Below are the code and all the weights of a small trained network. Each question names an input and a class and asks about switching units off, where a switched-off unit gives its printed mean instead of its output.

import numpy as np


def w(rows, s, z=0):
    codes = np.array(rows[::2]) - 128.0
    scale = np.full(codes.shape[1], s)
    scale[-1] = z or s
    return codes * scale


def f(y):
    return y / 2 * (1 + np.tanh(0.7978845608 * (y + 0.044715 * y**3)))


def log_softmax(a):
    a = a - a.max(-1, keepdims=True)
    return a - np.log(np.exp(a).sum(-1, keepdims=True))


def net(x, mask):
    res = np.array(x, float).reshape(1, 2) / 4 @ E
    y = f(res @ A[0][:, :-1].T + A[0][:, -1])
    res = res + np.where(mask, y, B[0][:, -1]) @ B[0][:, :-1]
    return log_softmax(res[-1] @ U[:, :-1].T + U[:, -1])


A, B = {}, {}
E = w([
[49,228,190,85,129,128,127,121,72,68],'x0',
[188,107,167,173,179,65,43,42,177,2],'x1',
],0.0087)
A[0] = w([
[142,105,116,133,124,140,103,123,157,53,102],'N0',
[159,127,142,128,143,116,101,122,115,100,97],'N1',
[138,139,127,132,133,151,108,98,119,114,89],'N2',
[116,137,125,140,130,126,143,122,117,162,210],'N3',
[99,147,116,130,131,156,147,136,116,201,84],'N4',
[87,252,159,132,124,116,117,119,108,25,125],'N5',
[137,124,119,131,130,122,118,131,139,85,253],'N6',
[154,147,131,153,138,103,94,90,163,32,125],'N7',
[207,11,124,151,125,114,116,120,183,158,126],'N8',
[157,82,142,123,142,108,110,143,141,37,110],'N9',
],0.014,0.011)
B[0] = w([
[138,154,82,125,92,88,183,150,129,181,180],'N0',
[100,141,118,166,102,112,154,141,75,146,156],'N1',
[129,117,125,127,111,86,137,153,94,121,130],'N2',
[153,92,189,62,141,140,192,67,242,155,197],'N3',
[116,147,98,125,100,87,208,160,114,185,193],'N4',
[98,80,42,114,238,125,137,141,119,68,248],'N5',
[198,98,242,102,128,252,82,70,207,120,229],'N6',
[113,136,137,100,67,104,186,136,154,204,246],'N7',
[70,106,61,99,234,124,132,141,101,51,246],'N8',
[118,164,132,132,90,95,198,156,104,187,203],'N9',
],0.017,0.013)
U = w([
[75,101,34,118,185,138,131,132,138,73,155],'0',
[119,181,142,130,69,97,197,148,152,232,102],'1',
[183,115,251,125,126,200,94,73,202,118,255],'2',
[112,125,137,161,111,109,75,132,109,105,70],'3',
[139,168,106,164,120,148,85,121,123,129,77],'4',
[117,159,111,171,140,114,110,148,110,109,73],'5',
[133,148,149,175,87,128,119,118,120,110,75],'6',
],0.013,0.0046)

Each question gives the input, the list of numbers given to net, and the class t.
The units are the neurons (one row each of A and B). Each row of codes is followed by its name. A weight is (code - 128) times the scale printed after its matrix; where a second scale follows, it is the last column's (A, B and U).
mask holds one flag per neuron, in row order. A switched-off neuron (its flag False) gives its mean, the last column of its row in B, instead of its output. The means were averaged over made-up inputs and are rounded, as every weight is.
A unit's drop is (log p(t) with every unit on - log p(t) with that unit switched off) / (log p(t) with every unit on - log p(t) with every unit switched off).
most important unit: the unit with the biggest drop
k most important neurons: the k neurons with the biggest drops, biggest first
drop when u is switched off: that unit's drop, to one decimal
input [-5,7], class 1: 3 most important neurons => N7, N9, N5
input [7,-4], class 0: most important neuron => N5
input [-5,6], class 1: 3 most important neurons => N7, N5, N9
input [1,4], class 1: 2 most important neurons => N7, N9
input [8,-7], class 0: 2 most important neurons => N5, N7
input [6,-5], class 0: 2 most important neurons => N5, N7
input [-7,8], class 1: 2 most important neurons => N7, N9
input [4,5], class 1: 4 most important neurons => N7, N8, N9, N0
input [5,-4], class 0: 3 most important neurons => N6, N7, N5
input [-6,8], class 1: 4 most important neurons => N7, N9, N5, N0
input [8,-4], class 0: drop when N5 is switched off => 0.2
input [7,-5], class 0: drop when N5 is switched off => 1.3
input [8,-5], class 0: drop when N5 is switched off => 1.2
input [-3,-1], class 2: most important unit => N5
